Below is a small trained network, with its code and all its weights. Each question gives an input and a class and asks what happens when units are switched off, that is, made to give their printed mean instead of their output.

import numpy as np


def w(rows, s, z=0):
    codes = np.array(rows[::2]) - 128.0
    scale = np.full(codes.shape[1], s)
    scale[-1] = z or s
    return codes * scale


def norm(h):
    return h / np.sqrt((h * h).mean(-1, keepdims=True) + 1e-5)


def f(y):
    return np.maximum(y, 0)


def log_softmax(a):
    a = a - a.max(-1, keepdims=True)
    return a - np.log(np.exp(a).sum(-1, keepdims=True))


def net(x, mask):
    res = np.array(x, float).reshape(1, 5) / 4 @ E
    u = 0
    for l in range(3):
        y = f(norm(res) @ A[l][:, :-1].T + A[l][:, -1])
        res = res + np.where(mask[u : u + 8], y, B[l][:, -1]) @ B[l][:, :-1]
        u += 8
    return log_softmax(norm(res)[-1] @ U[:, :-1].T + U[:, -1])


A, B = {}, {}
E = w([
[94,52,147,117],'x0',
[165,199,149,61],'x1',
[255,146,159,139],'x2',
[151,111,174,182],'x3',
[34,111,184,91],'x4',
],0.0071)
A[0] = w([
[143,163,177,141,137],'L0N1',
[120,13,25,91,128],'L0N2',
[155,87,90,150,254],'L0N3',
[61,213,101,147,196],'L0N4',
[99,160,104,201,121],'L0N5',
[202,113,77,96,122],'L0N6',
[181,99,190,106,97],'L0N7',
[187,2,158,77,136],'L0N8',
],0.0087,0.0022)
B[0] = w([
[60,67,87,80,181],'L0N1',
[35,225,140,190,253],'L0N2',
[67,64,111,202,242],'L0N3',
[117,18,126,78,231],'L0N4',
[5,109,64,175,196],'L0N5',
[177,214,91,133,227],'L0N6',
[136,101,145,254,197],'L0N7',
[75,221,249,168,226],'L0N8',
],0.0074,0.0039)
A[1] = w([
[208,121,153,165,106],'L1N1',
[162,31,176,200,28],'L1N2',
[201,186,78,194,108],'L1N3',
[216,58,64,140,6],'L1N4',
[92,173,126,82,38],'L1N5',
[71,218,85,163,44],'L1N6',
[77,180,234,2,107],'L1N7',
[79,159,199,202,179],'L1N8',
],0.0086,0.0012)
B[1] = w([
[75,47,73,179,182],'L1N1',
[161,116,191,139,183],'L1N2',
[188,103,2,19,221],'L1N3',
[245,111,173,130,154],'L1N4',
[43,74,184,50,157],'L1N5',
[47,183,143,151,206],'L1N6',
[144,40,85,65,203],'L1N7',
[116,178,70,87,254],'L1N8',
],0.0055,0.0059)
A[2] = w([
[76,111,156,98,146],'L2N1',
[223,125,67,89,173],'L2N2',
[144,148,226,185,129],'L2N3',
[143,132,107,58,83],'L2N4',
[31,40,89,167,255],'L2N5',
[105,254,145,98,159],'L2N6',
[54,129,76,131,112],'L2N7',
[175,59,132,185,117],'L2N8',
],0.0096,0.0048)
B[2] = w([
[157,70,87,89,167],'L2N1',
[121,228,89,59,180],'L2N2',
[148,172,227,115,151],'L2N3',
[69,110,149,197,145],'L2N4',
[239,136,133,98,245],'L2N5',
[42,191,172,72,154],'L2N6',
[143,66,120,254,180],'L2N7',
[129,170,188,73,148],'L2N8',
],0.0078,0.012)
U = w([
[66,88,95,204,136],'0',
[171,122,250,147,158],'1',
[225,190,60,110,88],'2',
[136,188,87,33,5],'3',
[82,182,167,119,41],'4',
[82,156,116,133,58],'5',
[170,79,82,133,246],'6',
[92,51,124,34,248],'7',
],0.02,0.0033)

Each question gives the input, the list of numbers given to net, and the class t.
The units are the neurons (one row each of A and B). Each row of codes is followed by its name. A weight is (code - 128) times the scale printed after its matrix; where a second scale follows, it is the last column's (A, B and U).
mask holds one flag per neuron, layer by layer. A switched-off neuron (its flag False) gives its mean, the last column of its row in B, instead of its output. The means were averaged over made-up inputs and are rounded, as every weight is.
A unit's drop is (log p(t) with every unit on - log p(t) with that unit switched off) / (log p(t) with every unit on - log p(t) with every unit switched off).
The circuit of an input: a set's keep is (log p(t) with only the set's units on - log p(t) with every unit switched off) / (log p(t) with every unit on - log p(t) with every unit switched off). Starting from the 12 units with the biggest drops (on a tie, the unit counted first), units are removed one at a time, each time the one whose removal leaves the highest keep (on an exact tie, the one counted first), for as long as the keep stays at least 0.8.
units of the circuit, in order: the units of the circuit, biggest drop first
unit that matters most: the unit with the biggest drop
top k neurons: the k neurons with the biggest drops, biggest first
drop of u: that unit's drop, to one decimal
input [5,-3,1,-4,-3], class 4: unit that matters most -> L0N8
input [8,-5,3,-5,1], class 4: top 2 neurons -> [L0N2, L0N8]
input [6,-5,1,3,-8], class 1: units of the circuit, in order -> [L0N8, L2N8]
input [-6,-1,-4,4,-6], class 6: units of the circuit, in order -> [L0N5, L0N2, L2N2]
input [-5,0,-3,-1,1], class 6: units of the circuit, in order -> [L0N4, L2N5, L2N7]
input [3,-5,4,8,-7], class 1: units of the circuit, in order -> [L0N8, L2N8]
input [3,7,5,3,-3], class 3: units of the circuit, in order -> [L2N7, L2N5]
input [-7,1,-2,0,1], class 6: units of the circuit, in order -> [L0N4, L2N7]
input [-6,-4,0,7,1], class 6: top 3 neurons -> [L0N5, L2N5, L0N2]
input [-7,-7,-2,-2,-8], class 0: top 3 neurons -> [L0N5, L0N3, L1N6]
input [4,-6,0,-8,1], class 0: top 4 neurons -> [L0N2, L2N7, L2N2, L0N6]
input [5,8,2,3,4], class 7: top 2 neurons -> [L1N7, L0N1]
input [-2,2,-4,-1,0], class 7: drop of L0N3 -> 0.2
input [2,6,-1,1,-6], class 3: units of the circuit, in order -> [L2N5]
input [-5,8,-2,5,-7], class 3: drop of L0N2 -> -0.2
input [7,-2,6,-1,-5], class 4: drop of L2N5 -> 0.2
input [-5,4,-3,5,-4], class 3: drop of L2N6 -> 0.1
